Here is a tiny trained network, its code and every weight. The questions are about switching its units off for an input and a class, where a switched-off unit gives its printed mean instead of its output.

import numpy as np


def w(rows, s, z=0):
    codes = np.array(rows[::2]) - 128.0
    scale = np.full(codes.shape[1], s)
    scale[-1] = z or s
    return codes * scale


def f(y):
    return np.maximum(y, 0)


def log_softmax(a):
    a = a - a.max(-1, keepdims=True)
    return a - np.log(np.exp(a).sum(-1, keepdims=True))


def net(x, mask):
    res = np.array(x, float).reshape(1, 4) / 4 @ E
    y = f(res @ A[0][:, :-1].T + A[0][:, -1])
    res = res + np.where(mask, y, B[0][:, -1]) @ B[0][:, :-1]
    return log_softmax(res[-1] @ U[:, :-1].T + U[:, -1])


A, B = {}, {}
E = w([
[200,106,143,150,123],'x0',
[96,142,192,106,23],'x1',
[75,8,145,122,127],'x2',
[46,153,222,219,163],'x3',
],0.012)
A[0] = w([
[111,111,176,107,22,44],'n0',
[106,130,166,147,115,166],'n1',
[133,120,130,128,141,214],'n2',
[125,105,93,161,176,70],'n3',
[114,136,149,165,118,100],'n4',
[130,132,151,152,140,253],'n5',
[143,92,73,61,73,152],'n6',
[162,220,123,130,128,67],'n7',
[132,117,122,124,191,74],'n8',
[138,109,77,114,120,164],'n9',
[100,5,141,115,135,53],'n10',
[135,113,94,112,110,165],'n11',
[101,130,177,174,151,97],'n12',
[132,117,105,136,147,108],'n13',
[141,107,83,88,121,159],'n14',
[119,96,125,113,142,95],'n15',
[110,133,105,111,127,132],'n16',
[146,148,130,121,132,250],'n17',
[117,90,93,139,192,22],'n18',
[114,131,133,163,77,72],'n19',
[138,145,136,110,160,149],'n20',
[105,104,172,165,155,163],'n21',
[120,130,132,132,153,17],'n22',
],0.02,0.0025)
B[0] = w([
[190,66,67,28,146,243],'n0',
[133,144,141,128,148,189],'n1',
[122,124,132,124,132,148],'n2',
[175,114,103,63,135,186],'n3',
[152,138,146,151,144,176],'n4',
[111,132,161,132,164,177],'n5',
[162,172,218,172,170,255],'n6',
[36,97,39,171,53,216],'n7',
[166,98,128,68,137,177],'n8',
[127,142,176,134,140,190],'n9',
[8,152,30,191,51,248],'n10',
[129,146,161,138,148,179],'n11',
[165,156,208,150,144,219],'n12',
[149,98,114,103,119,157],'n13',
[131,143,188,150,158,205],'n14',
[121,130,109,139,105,161],'n15',
[140,91,143,151,142,151],'n16',
[67,142,122,118,145,164],'n17',
[179,90,92,71,119,197],'n18',
[158,113,97,109,131,170],'n19',
[128,122,118,115,105,154],'n20',
[141,164,201,163,152,213],'n21',
[133,128,147,111,126,145],'n22',
],0.019,0.016)
U = w([
[123,172,245,181,224,64],'0',
[43,136,105,189,100,250],'1',
[172,73,128,26,195,41],'2',
],0.011,0.002)

Each question gives the input, the list of numbers given to net, and the class t.
The units are the neurons (one row each of A and B). Each row of codes is followed by its name. A weight is (code - 128) times the scale printed after its matrix; where a second scale follows, it is the last column's (A, B and U).
mask holds one flag per neuron, in row order. A switched-off neuron (its flag False) gives its mean, the last column of its row in B, instead of its output. The means were averaged over made-up inputs and are rounded, as every weight is.
A unit's drop is (log p(t) with every unit on - log p(t) with that unit switched off) / (log p(t) with every unit on - log p(t) with every unit switched off).
The circuit of an input: a set's keep is (log p(t) with only the set's units on - log p(t) with every unit switched off) / (log p(t) with every unit on - log p(t) with every unit switched off). Starting from the 12 units with the biggest drops (on a tie, the unit counted first), units are removed one at a time, each time the one whose removal leaves the highest keep (on an exact tie, the one counted first), for as long as the keep stays at least 0.8.
circuit, biggest first: the units of the circuit, biggest drop first
k most important neurons: the k neurons with the biggest drops, biggest first
drop of u: that unit's drop, to one decimal
input [-5,-5,-6,-7], class 0: 3 most important neurons => n10, n6, n14
input [-2,5,8,6], class 1: circuit, biggest first => n10
input [-5,-8,6,6], class 2: 2 most important neurons => n18, n3
input [4,-2,1,1], class 2: 2 most important neurons => n6, n7
input [3,8,-6,2], class 2: 2 most important neurons => n0, n10
input [-8,-8,-5,-8], class 0: 3 most important neurons => n6, n0, n14
input [6,-6,0,5], class 2: 4 most important neurons => n6, n3, n18, n8
input [2,-7,6,4], class 2: 4 most important neurons => n18, n3, n8, n7
input [0,-5,-7,-7], class 0: 4 most important neurons => n10, n6, n14, n9
input [7,5,4,0], class 2: 2 most important neurons => n0, n7
input [0,-3,-3,-1], class 1: 2 most important neurons => n0, n7
input [1,-3,2,-1], class 2: 2 most important neurons => n7, n18
input [-3,-1,-6,-7], class 0: 2 most important neurons => n6, n10
input [-4,-3,-6,-3], class 1: circuit, biggest first => n7
input [2,-4,-6,3], class 1: drop of n7 => 0.4
input [7,-3,-5,2], class 1: drop of n7 => 0.1
input [1,-7,-7,2], class 1: drop of n0 => 1.1
